Here is a tiny trained network, its code and every weight. The questions are about switching its units off for an input and a class, where a switched-off unit gives its printed mean instead of its output.

import numpy as np


def w(rows, s, z=0):
    codes = np.array(rows[::2]) - 128.0
    scale = np.full(codes.shape[1], s)
    scale[-1] = z or s
    return codes * scale


def f(y):
    return np.maximum(y, 0)


def log_softmax(a):
    a = a - a.max(-1, keepdims=True)
    return a - np.log(np.exp(a).sum(-1, keepdims=True))


def net(x, mask):
    res = np.array(x, float).reshape(1, 5) / 4 @ E
    y = f(res @ A[0][:, :-1].T + A[0][:, -1])
    res = res + np.where(mask, y, B[0][:, -1]) @ B[0][:, :-1]
    return log_softmax(res[-1] @ U[:, :-1].T + U[:, -1])


A, B = {}, {}
E = w([
[185,190,123,95,133,144],'x0',
[57,123,124,129,72,81],'x1',
[187,59,91,96,1,219],'x2',
[154,187,228,240,91,163],'x3',
[132,108,111,148,117,103],'x4',
],0.0091)
A[0] = w([
[156,205,245,255,47,156,2],'n0',
[154,88,114,118,20,233,154],'n1',
[108,111,91,47,156,123,60],'n2',
[141,77,86,31,165,96,74],'n3',
[148,143,88,139,15,187,209],'n4',
[106,211,176,154,202,43,240],'n5',
[157,128,203,209,96,146,59],'n6',
],0.0083,0.0011)
B[0] = w([
[247,51,187,36,88,95,247],'n0',
[44,169,95,255,232,193,235],'n1',
[148,78,159,110,66,75,175],'n2',
[154,95,171,70,42,168,192],'n3',
[74,164,54,153,193,135,212],'n4',
[105,191,16,191,191,192,206],'n5',
[141,59,130,69,101,99,195],'n6',
],0.0076,0.012)
U = w([
[96,201,86,198,187,119,254],'0',
[168,95,145,5,69,83,2],'1',
],0.011,0.00054)

Each question gives the input, the list of numbers given to net, and the class t.
The units are the neurons (one row each of A and B). Each row of codes is followed by its name. A weight is (code - 128) times the scale printed after its matrix; where a second scale follows, it is the last column's (A, B and U).
mask holds one flag per neuron, in row order. A switched-off neuron (its flag False) gives its mean, the last column of its row in B, instead of its output. The means were averaged over made-up inputs and are rounded, as every weight is.
A unit's drop is (log p(t) with every unit on - log p(t) with that unit switched off) / (log p(t) with every unit on - log p(t) with every unit switched off).
The circuit of an input: a set's keep is (log p(t) with only the set's units on - log p(t) with every unit switched off) / (log p(t) with every unit on - log p(t) with every unit switched off). Starting from all 7 units, units are removed one at a time, each time the one whose removal leaves the highest keep (on an exact tie, the one counted first), for as long as the keep stays at least 0.8.
circuit, biggest first: the units of the circuit, biggest drop first
unit that matters most: the unit with the biggest drop
top k neurons: the k neurons with the biggest drops, biggest first
drop of u: that unit's drop, to one decimal
input [6,5,-1,6,6], class 1: circuit, biggest first	(n0)
input [-1,-2,-4,-5,3], class 1: top 2 neurons	(n1; n3)
input [-7,5,-4,-5,8], class 1: top 4 neurons	(n1; n4; n3; n2)
input [4,1,6,-6,-4], class 0: top 3 neurons	(n1; n0; n4)
input [5,-1,-4,5,7], class 1: top 2 neurons	(n0; n1)
input [-5,4,-6,7,4], class 1: top 3 neurons	(n0; n1; n6)
input [3,7,8,5,-7], class 0: top 2 neurons	(n1; n4)
input [-7,5,-3,6,-5], class 1: top 2 neurons	(n0; n1)
input [-6,5,3,-2,5], class 0: top 2 neurons	(n0; n6)
input [0,8,-3,5,1], class 1: drop of n0	0.6
input [4,0,7,1,8], class 0: drop of n0	0.0
input [-5,-1,7,-4,1], class 0: drop of n1	0.3
input [2,3,-4,-6,-3], class 1: drop of n1	2.1
input [-1,4,5,-4,7], class 0: unit that matters most	n0
